Below is a small trained network, with its code and all its weights. Each question gives an input and a target symbol and asks what happens when units are switched off, that is, made to give their printed mean instead of their output.

import numpy as np


def w(rows, s, z=0):
    codes = np.array(rows[::2]) - 128.0
    scale = np.full(codes.shape[1], s)
    scale[-1] = z or s
    return codes * scale


def norm(h):
    return h / np.sqrt((h * h).mean(-1, keepdims=True) + 1e-5)


def f(y):
    return y / 2 * (1 + np.tanh(0.7978845608 * (y + 0.044715 * y**3)))


def softmax(a):
    e = np.exp(a - a.max(-1, keepdims=True))
    return e / e.sum(-1, keepdims=True)


def log_softmax(a):
    a = a - a.max(-1, keepdims=True)
    return a - np.log(np.exp(a).sum(-1, keepdims=True))


def net(x, mask):
    ids = ['ΘΞΠαβγεημψ'.index(c) for c in x.split()]
    T = len(ids)
    res = E[ids] + P[:T]
    u = 0
    for l in range(2):
        q, k, v = (norm(res) @ M[l].T for M in (Q, K, V))
        z = softmax(np.where(np.tri(T) > 0, q @ k.T / 4**0.5, -1e9)) @ v
        res = res + np.where(mask[u], z, O[l][:, -1]) @ O[l][:, :-1]
        u += 1
        y = f(norm(res) @ A[l][:, :-1].T + A[l][:, -1])
        res = res + np.where(mask[u : u + 4], y, B[l][:, -1]) @ B[l][:, :-1]
        u += 4
    return log_softmax(norm(res)[-1] @ U[:, :-1].T + U[:, -1])


Q, K, V, O, A, B = {}, {}, {}, {}, {}, {}
E = w([
[102,66,119,106,117],'Θ',
[95,191,74,151,97],'Ξ',
[120,93,91,186,111],'Π',
[129,155,106,137,105],'α',
[57,68,78,86,115],'β',
[94,153,112,156,112],'γ',
[96,84,119,162,97],'ε',
[106,191,155,64,250],'η',
[116,171,32,104,134],'μ',
[215,68,103,59,200],'ψ',
],0.022)
P = w([
[169,138,176,74,11],'0',
[2,113,105,202,171],'1',
[25,109,99,198,184],'2',
[27,80,124,153,175],'3',
[21,120,116,142,168],'4',
[38,117,135,116,192],'5',
[68,112,110,111,181],'6',
[76,150,152,126,162],'7',
[104,147,102,123,163],'8',
[123,155,77,92,157],'9',
[94,162,83,110,160],'10',
[108,170,111,97,165],'11',
],0.0082)
Q[0] = w([
[88,96,95,106,79],'0.h1',
[143,102,105,146,113],'0.h1',
[129,165,5,117,22],'0.h1',
[93,65,121,129,85],'0.h1',
],0.019)
K[0] = w([
[40,88,87,180,124],'0.h1',
[127,98,134,183,127],'0.h1',
[9,132,30,207,109],'0.h1',
[52,26,150,204,142],'0.h1',
],0.015)
V[0] = w([
[89,126,95,139,137],'0.h1',
[149,117,9,136,145],'0.h1',
[244,118,60,113,128],'0.h1',
[168,133,191,111,113],'0.h1',
],0.014)
O[0] = w([
[77,117,131,120,126,205],'0.h1',
[31,88,228,81,98,173],'0.h1',
[134,93,255,83,100,6],'0.h1',
[225,153,97,158,145,29],'0.h1',
],0.0074,0.013)
A[0] = w([
[135,157,119,118,188,89],'0.n1',
[176,47,154,103,186,36],'0.n2',
[173,171,151,66,255,145],'0.n3',
[142,95,137,144,179,4],'0.n4',
],0.041,0.0033)
B[0] = w([
[99,119,152,115,129,146],'0.n1',
[211,107,83,158,185,202],'0.n2',
[65,115,132,3,119,255],'0.n3',
[134,151,132,148,161,132],'0.n4',
],0.041,0.005)
Q[1] = w([
[204,159,248,108,177],'1.h1',
[75,74,110,149,131],'1.h1',
[255,169,184,22,84],'1.h1',
[69,116,127,119,242],'1.h1',
],0.035)
K[1] = w([
[86,129,132,164,211],'1.h1',
[139,143,118,117,116],'1.h1',
[58,130,135,113,254],'1.h1',
[170,122,101,57,120],'1.h1',
],0.045)
V[1] = w([
[16,166,53,168,100],'1.h1',
[164,230,250,114,71],'1.h1',
[216,155,92,195,70],'1.h1',
[92,5,223,221,55],'1.h1',
],0.03)
O[1] = w([
[224,125,78,34,95,225],'1.h1',
[2,128,56,70,186,75],'1.h1',
[71,162,78,163,27,249],'1.h1',
[67,81,247,14,45,166],'1.h1',
],0.027,0.02)
A[1] = w([
[70,102,161,95,9,9],'1.n1',
[144,44,67,62,42,157],'1.n2',
[84,132,90,188,3,253],'1.n3',
[167,151,58,218,98,63],'1.n4',
],0.036,0.002)
B[1] = w([
[185,106,46,226,66,232],'1.n1',
[105,254,148,196,147,253],'1.n2',
[252,3,112,141,177,247],'1.n3',
[51,114,181,23,95,173],'1.n4',
],0.037,0.036)
U = w([
[29,92,53,144,152,159],'Θ',
[34,153,173,107,47,196],'Ξ',
[166,201,227,86,118,106],'Π',
[109,27,196,110,125,116],'α',
[76,245,92,119,139,188],'β',
[52,163,199,197,164,171],'γ',
[167,163,101,228,95,65],'ε',
[49,130,154,34,155,253],'η',
[142,118,58,9,99,82],'μ',
[159,136,101,133,248,69],'ψ',
],0.014,0.0061)

Each question gives the input, a string of symbols that net reads in full, and the target symbol t.
The units are the heads (4 rows each of Q, K, V and O) and the neurons (one row each of A and B). Each row of codes is followed by its name. A weight is (code - 128) times the scale printed after its matrix; where a second scale follows, it is the last column's (O, A, B and U).
mask holds one flag per unit, layer by layer, with each layer's heads first. A switched-off unit (its flag False) gives its mean, the last column of its rows in O or B, instead of its output. The means were averaged over made-up inputs and are rounded, as every weight is.
A unit's drop is (log p(t) with every unit on - log p(t) with that unit switched off) / (log p(t) with every unit on - log p(t) with every unit switched off).
The circuit of an input: a set's keep is (log p(t) with only the set's units on - log p(t) with every unit switched off) / (log p(t) with every unit on - log p(t) with every unit switched off). Starting from all 10 units, units are removed one at a time, each time the one whose removal leaves the highest keep (on an exact tie, the one counted first), for as long as the keep stays at least 0.8.
circuit, biggest first: the units of the circuit, biggest drop first
top k neurons: the k neurons with the biggest drops, biggest first
k most important neurons of layer l: the k neurons of layer l with the biggest drops, biggest first
drop when u is switched off: that unit's drop, to one decimal
input α Π ε μ Ξ ε Θ ε ε Θ Π, target Θ: most important neuron of layer 0 => [0.n3]
input β μ γ β μ Θ, target Π: circuit, biggest first => [1.h1 1.n3 1.n1]
input Θ ε Θ Π γ, target α: 2 most important neurons of layer 1 => [1.n4 1.n2]
input ψ β Ξ, target γ: top 2 neurons => [0.n3 0.n2]
input γ Θ ε ε ε ε β ε Ξ ε, target μ: top 2 neurons => [1.n4 1.n1]
input ψ ε μ γ β, target γ: circuit, biggest first => [1.h1 0.n2 1.n1 1.n4]
input Ξ ε Π η Θ Θ Θ γ, target β: top 3 neurons => [0.n2 0.n3 1.n3]
input Θ α ε ψ ψ ε η, target ψ: top 3 neurons => [0.n2 1.n4 1.n2]
input η Π Θ ε Θ, target ψ: circuit, biggest first => [1.h1 0.n3]
input ψ Θ β ε μ Ξ ε α ε ψ Θ, target γ: circuit, biggest first => [1.h1 0.n2 1.n1 1.n4]
input Ξ Ξ Ξ ε μ Θ Θ ψ ε Θ Θ μ, target β: circuit, biggest first => [1.h1 0.n2 1.n3 0.h1]
input μ γ Ξ, target η: top 2 neurons => [1.n3 1.n1]
input Ξ ε ε Π β Θ α Θ ε ε β, target β: top 3 neurons => [0.n2 0.n3 1.n3]
input α α Π ε Ξ ε ε β, target Θ: most important neuron of layer 1 => [1.n2]
input ψ Ξ γ γ, target γ: top 2 neurons => [0.n3 0.n2]
input γ ε ε η ψ ε ε ε Ξ, target μ: 2 most important neurons of layer 1 => [1.n4 1.n1]
input Θ ε Θ ε ε ε β β μ Θ ψ, target ψ: top 2 neurons => [0.n2 0.n3]
input Θ γ η η ε β Θ, target α: 3 most important neurons of layer 1 => [1.n4 1.n2 1.n1]
input Π ε μ ε Π, target Ξ: drop when 1.n2 is switched off => 0.0
input Ξ Ξ ψ Ξ Θ γ Θ ε, target β: most important neuron of layer 0 => [0.n2]
input Θ ψ Θ ε ε ε Θ Π ε η β, target α: drop when 1.n1 is switched off => 0.1
input β γ Θ ε, target Π: drop when 0.n3 is switched off => 0.2
input Θ ε Ξ ε ε, target α: drop when 0.h1 is switched off => 0.9
input μ Θ ε ε Ξ Θ Θ γ α, target η: 3 most important neurons of layer 1 => [1.n3 1.n1 1.n2]
